Here is a tiny trained network, its code and every weight. The questions are about switching its units off for an input and a class, where a switched-off unit gives its printed mean instead of its output.

import numpy as np


def w(rows, s, z=0):
    codes = np.array(rows[::2]) - 128.0
    scale = np.full(codes.shape[1], s)
    scale[-1] = z or s
    return codes * scale


def norm(h):
    return h / np.sqrt((h * h).mean(-1, keepdims=True) + 1e-5)


def f(y):
    return y / 2 * (1 + np.tanh(0.7978845608 * (y + 0.044715 * y**3)))


def log_softmax(a):
    a = a - a.max(-1, keepdims=True)
    return a - np.log(np.exp(a).sum(-1, keepdims=True))


def net(x, mask):
    res = np.array(x, float).reshape(1, 4) / 4 @ E
    u = 0
    for l in range(2):
        y = f(norm(res) @ A[l][:, :-1].T + A[l][:, -1])
        res = res + np.where(mask[u : u + 15], y, B[l][:, -1]) @ B[l][:, :-1]
        u += 15
    return log_softmax(norm(res)[-1] @ U[:, :-1].T + U[:, -1])


A, B = {}, {}
E = w([
[170,117,143,137,115,3,85],'x0',
[131,126,131,126,129,128,127],'x1',
[39,112,247,130,88,101,180],'x2',
[190,143,115,125,15,135,207],'x3',
],0.018)
A[0] = w([
[199,120,100,112,81,152,150,9],'0.n1',
[186,130,140,125,23,138,200,2],'0.n2',
[167,137,104,133,39,153,187,37],'0.n3',
[203,136,100,139,56,147,169,51],'0.n4',
[97,139,173,120,136,111,137,61],'0.n5',
[68,135,148,133,125,216,173,93],'0.n6',
[116,155,2,142,136,206,130,143],'0.n7',
[180,126,102,129,160,150,93,147],'0.n8',
[129,136,138,116,136,135,131,156],'0.n9',
[182,116,133,103,158,193,131,123],'0.n10',
[197,127,141,106,64,119,164,19],'0.n11',
[140,116,116,129,112,30,109,204],'0.n12',
[138,127,88,163,77,57,155,2],'0.n13',
[187,138,41,128,140,86,101,49],'0.n14',
[119,136,170,128,118,66,137,2],'0.n15',
],0.029,0.0062)
B[0] = w([
[99,136,72,196,154,151,133,191],'0.n1',
[197,103,196,3,99,151,142,234],'0.n2',
[155,224,178,136,204,188,220,217],'0.n3',
[81,115,47,217,152,114,149,219],'0.n4',
[105,108,82,151,149,152,146,172],'0.n5',
[86,178,73,29,139,102,124,219],'0.n6',
[150,54,169,217,93,165,131,250],'0.n7',
[137,145,169,59,70,149,139,199],'0.n8',
[118,118,124,112,127,129,133,135],'0.n9',
[142,89,147,173,123,154,128,179],'0.n10',
[91,61,81,122,61,90,53,200],'0.n11',
[178,163,157,172,117,71,156,232],'0.n12',
[120,76,101,124,77,94,77,182],'0.n13',
[139,208,85,33,168,105,98,221],'0.n14',
[83,115,172,176,107,158,161,179],'0.n15',
],0.055,0.021)
A[1] = w([
[131,73,2,151,145,69,66,2],'1.n1',
[108,116,91,118,155,195,76,111],'1.n2',
[74,131,33,140,160,111,85,50],'1.n3',
[171,150,148,104,94,83,108,74],'1.n4',
[214,193,69,83,143,110,132,82],'1.n5',
[103,105,158,245,172,123,146,44],'1.n6',
[98,57,182,132,123,80,183,20],'1.n7',
[127,146,105,91,167,127,40,101],'1.n8',
[110,169,150,127,112,123,146,127],'1.n9',
[195,167,172,125,101,140,138,114],'1.n10',
[69,133,165,178,193,92,131,112],'1.n11',
[136,17,199,137,64,158,74,67],'1.n12',
[152,159,114,86,108,107,103,113],'1.n13',
[174,93,186,164,138,130,192,54],'1.n14',
[177,164,180,110,207,94,92,69],'1.n15',
],0.033,0.0072)
B[1] = w([
[224,205,5,78,61,124,144,180],'1.n1',
[116,28,155,116,141,101,102,162],'1.n2',
[41,47,77,129,110,46,52,187],'1.n3',
[70,69,123,194,152,252,125,193],'1.n4',
[149,227,189,159,100,130,57,254],'1.n5',
[121,213,111,107,232,127,254,226],'1.n6',
[186,92,180,175,124,77,152,190],'1.n7',
[41,80,120,187,156,129,169,172],'1.n8',
[207,116,153,113,189,120,53,160],'1.n9',
[36,82,163,132,151,69,93,207],'1.n10',
[143,202,136,140,151,52,149,167],'1.n11',
[210,92,150,76,28,90,120,248],'1.n12',
[154,114,144,184,191,206,149,198],'1.n13',
[100,55,64,137,157,90,32,232],'1.n14',
[37,149,207,150,87,208,168,160],'1.n15',
],0.044,0.02)
U = w([
[173,52,182,110,75,87,126,252],'0',
[93,194,228,188,150,173,79,81],'1',
[46,111,61,89,158,73,94,124],'2',
[117,185,158,193,200,25,174,10],'3',
[129,98,76,193,196,216,174,73],'4',
[169,211,52,169,91,113,84,113],'5',
[124,191,160,5,166,170,150,105],'6',
],0.024,0.0036)

Each question gives the input, the list of numbers given to net, and the class t.
The units are the neurons (one row each of A and B). Each row of codes is followed by its name. A weight is (code - 128) times the scale printed after its matrix; where a second scale follows, it is the last column's (A, B and U).
mask holds one flag per neuron, layer by layer. A switched-off neuron (its flag False) gives its mean, the last column of its row in B, instead of its output. The means were averaged over made-up inputs and are rounded, as every weight is.
A unit's drop is (log p(t) with every unit on - log p(t) with that unit switched off) / (log p(t) with every unit on - log p(t) with every unit switched off).
The circuit of an input: a set's keep is (log p(t) with only the set's units on - log p(t) with every unit switched off) / (log p(t) with every unit on - log p(t) with every unit switched off). Starting from the 12 units with the biggest drops (on a tie, the unit counted first), units are removed one at a time, each time the one whose removal leaves the highest keep (on an exact tie, the one counted first), for as long as the keep stays at least 0.8.
units of the circuit, in order: the units of the circuit, biggest drop first
k most important neurons: the k neurons with the biggest drops, biggest first
top k neurons in layer l: the k neurons of layer l with the biggest drops, biggest first
drop of u: that unit's drop, to one decimal
input [0,3,6,5], class 6: units of the circuit, in order -> 0.n7
input [2,-3,0,0], class 1: 4 most important neurons -> 0.n12, 0.n4, 0.n7, 0.n14
input [7,0,-1,1], class 5: 4 most important neurons -> 0.n3, 0.n13, 0.n2, 1.n1
input [1,-1,0,-2], class 1: 3 most important neurons -> 0.n4, 0.n7, 0.n1
input [-3,-8,0,7], class 4: 2 most important neurons -> 0.n4, 0.n3
input [-6,-6,2,0], class 2: 4 most important neurons -> 0.n2, 0.n6, 0.n12, 0.n8
input [-1,1,-4,6], class 4: 2 most important neurons -> 0.n4, 0.n3
input [-5,-1,-8,1], class 4: top 2 neurons in layer 0 -> 0.n2, 0.n7
input [0,8,2,7], class 6: 2 most important neurons -> 0.n7, 0.n2
input [-5,8,0,5], class 4: 2 most important neurons -> 0.n3, 0.n4
input [7,-6,-2,6], class 5: top 2 neurons in layer 0 -> 0.n4, 0.n11
input [-1,-2,7,7], class 6: 3 most important neurons -> 0.n2, 0.n7, 0.n3
input [-8,-7,3,-4], class 2: 2 most important neurons -> 0.n6, 0.n2
input [-6,6,2,2], class 6: units of the circuit, in order -> 0.n6
input [6,-3,0,-3], class 1: 2 most important neurons -> 0.n7, 0.n4
input [2,4,4,-1], class 3: drop of 0.n2 -> 0.2
input [-4,-3,-1,5], class 4: drop of 0.n3 -> 0.7
input [-4,2,-7,-2], class 0: drop of 0.n7 -> 1.2
